Below are the code and all the weights of a small trained network. Each question names an input and a class and asks about switching units off, where a switched-off unit gives its printed mean instead of its output.

import numpy as np


def w(rows, s, z=0):
    codes = np.array(rows[::2]) - 128.0
    scale = np.full(codes.shape[1], s)
    scale[-1] = z or s
    return codes * scale


def norm(h):
    return h / np.sqrt((h * h).mean(-1, keepdims=True) + 1e-5)


def f(y):
    return np.maximum(y, 0)


def log_softmax(a):
    a = a - a.max(-1, keepdims=True)
    return a - np.log(np.exp(a).sum(-1, keepdims=True))


def net(x, mask):
    res = np.array(x, float).reshape(1, 5) / 4 @ E
    u = 0
    for l in range(3):
        y = f(norm(res) @ A[l][:, :-1].T + A[l][:, -1])
        res = res + np.where(mask[u : u + 6], y, B[l][:, -1]) @ B[l][:, :-1]
        u += 6
    return log_softmax(norm(res)[-1] @ U[:, :-1].T + U[:, -1])


A, B = {}, {}
E = w([
[223,119,79,133,84,186,254,153],'x0',
[110,114,198,117,141,168,138,157],'x1',
[148,201,143,10,134,182,99,37],'x2',
[130,110,156,161,151,126,140,87],'x3',
[159,145,126,81,249,127,123,161],'x4',
],0.0062)
A[0] = w([
[150,45,137,93,171,166,122,180,181],'L0N1',
[87,118,253,30,92,63,172,169,46],'L0N2',
[138,159,71,145,134,77,123,107,5],'L0N3',
[128,131,72,82,222,99,157,142,50],'L0N4',
[159,156,18,140,189,77,129,97,89],'L0N5',
[106,161,85,146,149,36,121,68,173],'L0N6',
],0.0071,0.0017)
B[0] = w([
[96,105,214,195,131,122,175,134,254],'L0N1',
[104,149,174,212,87,192,65,128,238],'L0N2',
[180,245,250,113,2,176,204,230,171],'L0N3',
[199,43,195,104,122,71,161,113,253],'L0N4',
[167,174,245,142,81,155,179,156,241],'L0N5',
[134,153,68,144,13,151,33,191,248],'L0N6',
],0.0069,0.003)
A[1] = w([
[49,183,76,77,122,188,153,30,1],'L1N1',
[198,98,79,138,177,135,188,136,223],'L1N2',
[153,138,146,2,161,151,148,61,60],'L1N3',
[156,152,178,100,191,77,60,167,120],'L1N4',
[143,250,126,25,178,211,69,36,131],'L1N5',
[162,168,159,214,75,93,158,127,150],'L1N6',
],0.0062,0.00083)
B[1] = w([
[57,37,95,121,218,46,151,145,170],'L1N1',
[150,43,97,58,242,121,2,72,189],'L1N2',
[95,97,110,177,137,38,137,156,198],'L1N3',
[200,73,99,100,78,120,86,45,204],'L1N4',
[136,154,83,199,139,104,198,224,255],'L1N5',
[72,188,73,95,112,93,170,123,246],'L1N6',
],0.008,0.0051)
A[2] = w([
[227,87,71,106,135,210,152,111,80],'L2N1',
[62,164,81,135,81,181,160,86,89],'L2N2',
[128,142,219,140,171,186,152,148,179],'L2N3',
[158,66,84,195,96,171,191,135,253],'L2N4',
[50,60,121,90,26,2,183,126,191],'L2N5',
[121,96,99,76,118,204,234,104,218],'L2N6',
],0.0072,0.0018)
B[2] = w([
[136,134,62,163,92,152,30,117,164],'L2N1',
[204,17,249,156,105,219,228,82,168],'L2N2',
[142,191,115,119,1,148,196,57,174],'L2N3',
[64,200,160,72,146,113,92,173,216],'L2N4',
[184,83,135,84,226,136,159,119,254],'L2N5',
[114,147,109,169,78,126,15,93,184],'L2N6',
],0.0083,0.0077)
U = w([
[94,89,89,141,245,103,250,235,84],'0',
[212,36,183,83,121,186,199,86,232],'1',
[98,143,63,112,111,189,2,112,195],'2',
[131,222,164,141,3,200,238,127,3],'3',
],0.008,0.0013)

Each question gives the input, the list of numbers given to net, and the class t.
The units are the neurons (one row each of A and B). Each row of codes is followed by its name. A weight is (code - 128) times the scale printed after its matrix; where a second scale follows, it is the last column's (A, B and U).
mask holds one flag per neuron, layer by layer. A switched-off neuron (its flag False) gives its mean, the last column of its row in B, instead of its output. The means were averaged over made-up inputs and are rounded, as every weight is.
A unit's drop is (log p(t) with every unit on - log p(t) with that unit switched off) / (log p(t) with every unit on - log p(t) with every unit switched off).
The circuit of an input: a set's keep is (log p(t) with only the set's units on - log p(t) with every unit switched off) / (log p(t) with every unit on - log p(t) with every unit switched off). Starting from the 12 units with the biggest drops (on a tie, the unit counted first), units are removed one at a time, each time the one whose removal leaves the highest keep (on an exact tie, the one counted first), for as long as the keep stays at least 0.8.
units of the circuit, in order: the units of the circuit, biggest drop first
unit that matters most: the unit with the biggest drop
top k neurons: the k neurons with the biggest drops, biggest first
k most important neurons of layer l: the k neurons of layer l with the biggest drops, biggest first
input [-7,-4,7,3,-1], class 0: unit that matters most => L1N5
input [6,-6,4,6,-3], class 2: top 3 neurons => L2N6, L1N2, L2N1
input [-4,7,8,-7,-1], class 0: units of the circuit, in order => L1N5, L1N1
input [6,7,7,-5,-1], class 0: 3 most important neurons of layer 1 => L1N5, L1N3, L1N1
input [1,0,7,-2,7], class 0: top 2 neurons => L1N3, L1N5
input [-7,-4,-4,-7,7], class 1: units of the circuit, in order => L0N4, L1N4, L2N4
input [8,-4,-3,-1,-7], class 2: 4 most important neurons of layer 2 => L2N6, L2N1, L2N4, L2N3
input [5,3,-2,-5,8], class 1: top 3 neurons => L1N2, L0N4, L0N1
input [8,6,6,2,4], class 2: units of the circuit, in order => L2N1, L2N6
input [6,6,4,-6,-2], class 2: top 3 neurons => L2N6, L0N5, L0N3
input [5,7,4,1,1], class 3: units of the circuit, in order => L2N3, L1N4
input [1,-1,3,-5,2], class 0: top 3 neurons => L1N3, L1N5, L2N2
input [4,3,-2,-1,5], class 1: 2 most important neurons of layer 0 => L0N1, L0N4
input [-4,4,-5,6,6], class 1: 2 most important neurons of layer 1 => L1N5, L1N4
input [-4,7,3,-3,5], class 3: most important neuron of layer 0 => L0N2
input [-3,2,2,-3,7], class 1: top 2 neurons => L1N4, L0N4
input [-6,7,-4,1,-3], class 3: top 2 neurons => L0N2, L1N2
input [5,-7,8,-6,-7], class 0: 3 most important neurons of layer 1 => L1N1, L1N5, L1N3
input [-6,-4,-5,7,1], class 2: 3 most important neurons of layer 0 => L0N6, L0N4, L0N1
input [-3,-5,4,5,-8], class 1: units of the circuit, in order => L2N5
input [2,-4,5,1,-4], class 0: top 2 neurons => L1N1, L1N5
